Here is a tiny trained network, its code and every weight. The questions are about switching its units off for an input and a class, where a switched-off unit gives its printed mean instead of its output.

import numpy as np


def w(rows, s, z=0):
    codes = np.array(rows[::2]) - 128.0
    scale = np.full(codes.shape[1], s)
    scale[-1] = z or s
    return codes * scale


def norm(h):
    return h / np.sqrt((h * h).mean(-1, keepdims=True) + 1e-5)


def f(y):
    return np.maximum(y, 0)


def log_softmax(a):
    a = a - a.max(-1, keepdims=True)
    return a - np.log(np.exp(a).sum(-1, keepdims=True))


def net(x, mask):
    res = np.array(x, float).reshape(1, 5) / 4 @ E
    u = 0
    for l in range(3):
        y = f(norm(res) @ A[l][:, :-1].T + A[l][:, -1])
        res = res + np.where(mask[u : u + 4], y, B[l][:, -1]) @ B[l][:, :-1]
        u += 4
    return log_softmax(norm(res)[-1] @ U[:, :-1].T + U[:, -1])


A, B = {}, {}
E = w([
[156,216,139,143,166,157,131,219,185,54,77],'x0',
[177,113,189,98,129,56,94,181,87,112,143],'x1',
[142,140,27,99,111,134,101,148,86,126,136],'x2',
[74,77,140,58,180,149,165,192,85,156,114],'x3',
[93,96,178,125,127,153,165,73,185,5,198],'x4',
],0.011)
A[0] = w([
[156,143,87,97,118,123,121,136,119,170,88,98],'L0N1',
[169,98,177,91,118,67,101,161,134,114,130,86],'L0N2',
[128,117,254,178,156,112,172,93,175,182,66,1],'L0N3',
[146,116,117,132,110,127,112,82,120,132,117,187],'L0N4',
],0.013,0.0052)
B[0] = w([
[118,164,176,180,158,102,225,91,132,78,202,207],'L0N1',
[72,79,68,249,192,97,107,165,155,90,137,211],'L0N2',
[203,158,1,45,161,151,106,124,55,162,145,254],'L0N3',
[147,102,107,115,128,76,73,79,127,147,139,205],'L0N4',
],0.0096,0.0077)
A[1] = w([
[61,144,53,120,131,235,166,51,239,218,21,68],'L1N1',
[145,184,225,103,168,220,85,193,205,105,2,108],'L1N2',
[126,135,69,115,61,116,213,129,95,10,212,126],'L1N3',
[3,74,178,8,190,173,173,230,122,192,98,3],'L1N4',
],0.01,0.0032)
B[1] = w([
[156,33,144,205,214,8,50,231,123,106,168,227],'L1N1',
[81,82,104,51,12,78,177,123,154,143,174,191],'L1N2',
[188,186,142,42,205,228,155,126,77,115,153,254],'L1N3',
[168,199,137,200,46,135,44,56,16,61,2,210],'L1N4',
],0.009,0.0085)
A[2] = w([
[208,179,136,161,83,142,53,85,218,138,116,4],'L2N1',
[154,212,92,118,99,127,136,220,168,106,103,157],'L2N2',
[78,66,158,110,97,129,98,74,95,194,133,163],'L2N3',
[148,193,146,177,111,109,148,176,140,253,91,47],'L2N4',
],0.017,0.0021)
B[2] = w([
[124,146,152,137,93,136,114,165,59,120,33,211],'L2N1',
[119,82,118,118,102,92,121,95,146,215,135,254],'L2N2',
[108,136,137,99,81,110,162,182,202,147,107,201],'L2N3',
[143,130,161,100,135,218,162,115,157,7,182,206],'L2N4',
],0.017,0.0086)
U = w([
[108,91,118,73,18,82,161,127,193,182,123,163],'0',
[156,182,141,185,61,136,60,123,82,104,8,132],'1',
[146,145,165,126,136,217,185,112,160,43,188,161],'2',
[196,153,49,72,165,135,99,149,94,191,141,167],'3',
[104,78,122,237,188,75,79,199,149,116,148,120],'4',
[91,187,110,126,192,155,124,88,154,176,117,64],'5',
[70,191,132,155,168,200,113,104,205,191,62,1],'6',
],0.011,0.0046)

Each question gives the input, the list of numbers given to net, and the class t.
The units are the neurons (one row each of A and B). Each row of codes is followed by its name. A weight is (code - 128) times the scale printed after its matrix; where a second scale follows, it is the last column's (A, B and U).
mask holds one flag per neuron, layer by layer. A switched-off neuron (its flag False) gives its mean, the last column of its row in B, instead of its output. The means were averaged over made-up inputs and are rounded, as every weight is.
A unit's drop is (log p(t) with every unit on - log p(t) with that unit switched off) / (log p(t) with every unit on - log p(t) with every unit switched off).
The circuit of an input: a set's keep is (log p(t) with only the set's units on - log p(t) with every unit switched off) / (log p(t) with every unit on - log p(t) with every unit switched off). Starting from all 12 units, units are removed one at a time, each time the one whose removal leaves the highest keep (on an exact tie, the one counted first), for as long as the keep stays at least 0.8.
units of the circuit, in order: the units of the circuit, biggest drop first
k most important neurons: the k neurons with the biggest drops, biggest first
top k neurons in layer l: the k neurons of layer l with the biggest drops, biggest first
input [6,-5,5,-1,-8], class 2: units of the circuit, in order -> [L2N4]
input [-5,-7,7,8,0], class 1: units of the circuit, in order -> [L1N4, L0N3]
input [8,8,-5,6,-8], class 0: units of the circuit, in order -> [L2N2, L1N2]
input [7,-2,1,8,-6], class 1: 3 most important neurons -> [L1N4, L2N3, L0N3]
input [-8,2,8,0,-5], class 0: units of the circuit, in order -> [L2N3, L0N3]
input [-4,7,6,0,-2], class 4: 2 most important neurons -> [L0N2, L0N3]
input [-6,-7,0,1,5], class 4: 2 most important neurons -> [L1N1, L1N2]
input [-3,-1,1,-4,3], class 1: 4 most important neurons -> [L2N1, L1N2, L0N4, L2N2]
input [-1,-7,6,6,-8], class 2: units of the circuit, in order -> [L2N4, L0N3]
input [-4,6,2,-2,-6], class 2: units of the circuit, in order -> [L2N4, L1N1, L0N3]
input [2,-6,-6,-4,-2], class 3: 4 most important neurons -> [L0N3, L1N4, L1N1, L0N2]
input [2,-8,-3,7,6], class 4: 4 most important neurons -> [L1N1, L2N1, L0N1, L2N4]
input [4,3,4,-4,-4], class 0: 2 most important neurons -> [L2N2, L1N4]
input [-5,7,4,-8,3], class 1: top 2 neurons in layer 2 -> [L2N1, L2N2]
input [-2,4,-3,-6,4], class 1: 3 most important neurons -> [L2N1, L0N1, L1N1]
input [4,5,0,3,-6], class 2: 2 most important neurons -> [L2N4, L1N1]
input [-7,8,5,-5,0], class 4: units of the circuit, in order -> [L0N2]
input [-8,4,1,-6,-6], class 0: 2 most important neurons -> [L2N3, L1N4]
input [-4,-6,-1,-6,1], class 1: top 2 neurons in layer 0 -> [L0N4, L0N2]
input [-2,7,0,6,6], class 4: 3 most important neurons -> [L0N2, L2N4, L0N3]
input [8,-2,-8,2,-4], class 0: 2 most important neurons -> [L2N2, L1N2]
input [5,-5,-2,-1,3], class 0: 2 most important neurons -> [L1N2, L0N2]
input [-2,-3,3,7,-8], class 2: 3 most important neurons -> [L2N4, L0N1, L2N1]
input [-6,5,3,4,0], class 0: units of the circuit, in order -> [L2N3]
input [-4,-1,-8,-7,5], class 3: top 2 neurons in layer 1 -> [L1N4, L1N3]
input [-1,-5,3,1,-5], class 2: top 2 neurons in layer 0 -> [L0N1, L0N3]
input [7,-1,-6,5,3], class 0: units of the circuit, in order -> [L1N2]
input [-5,8,-4,1,-2], class 4: top 2 neurons in layer 1 -> [L1N2, L1N3]
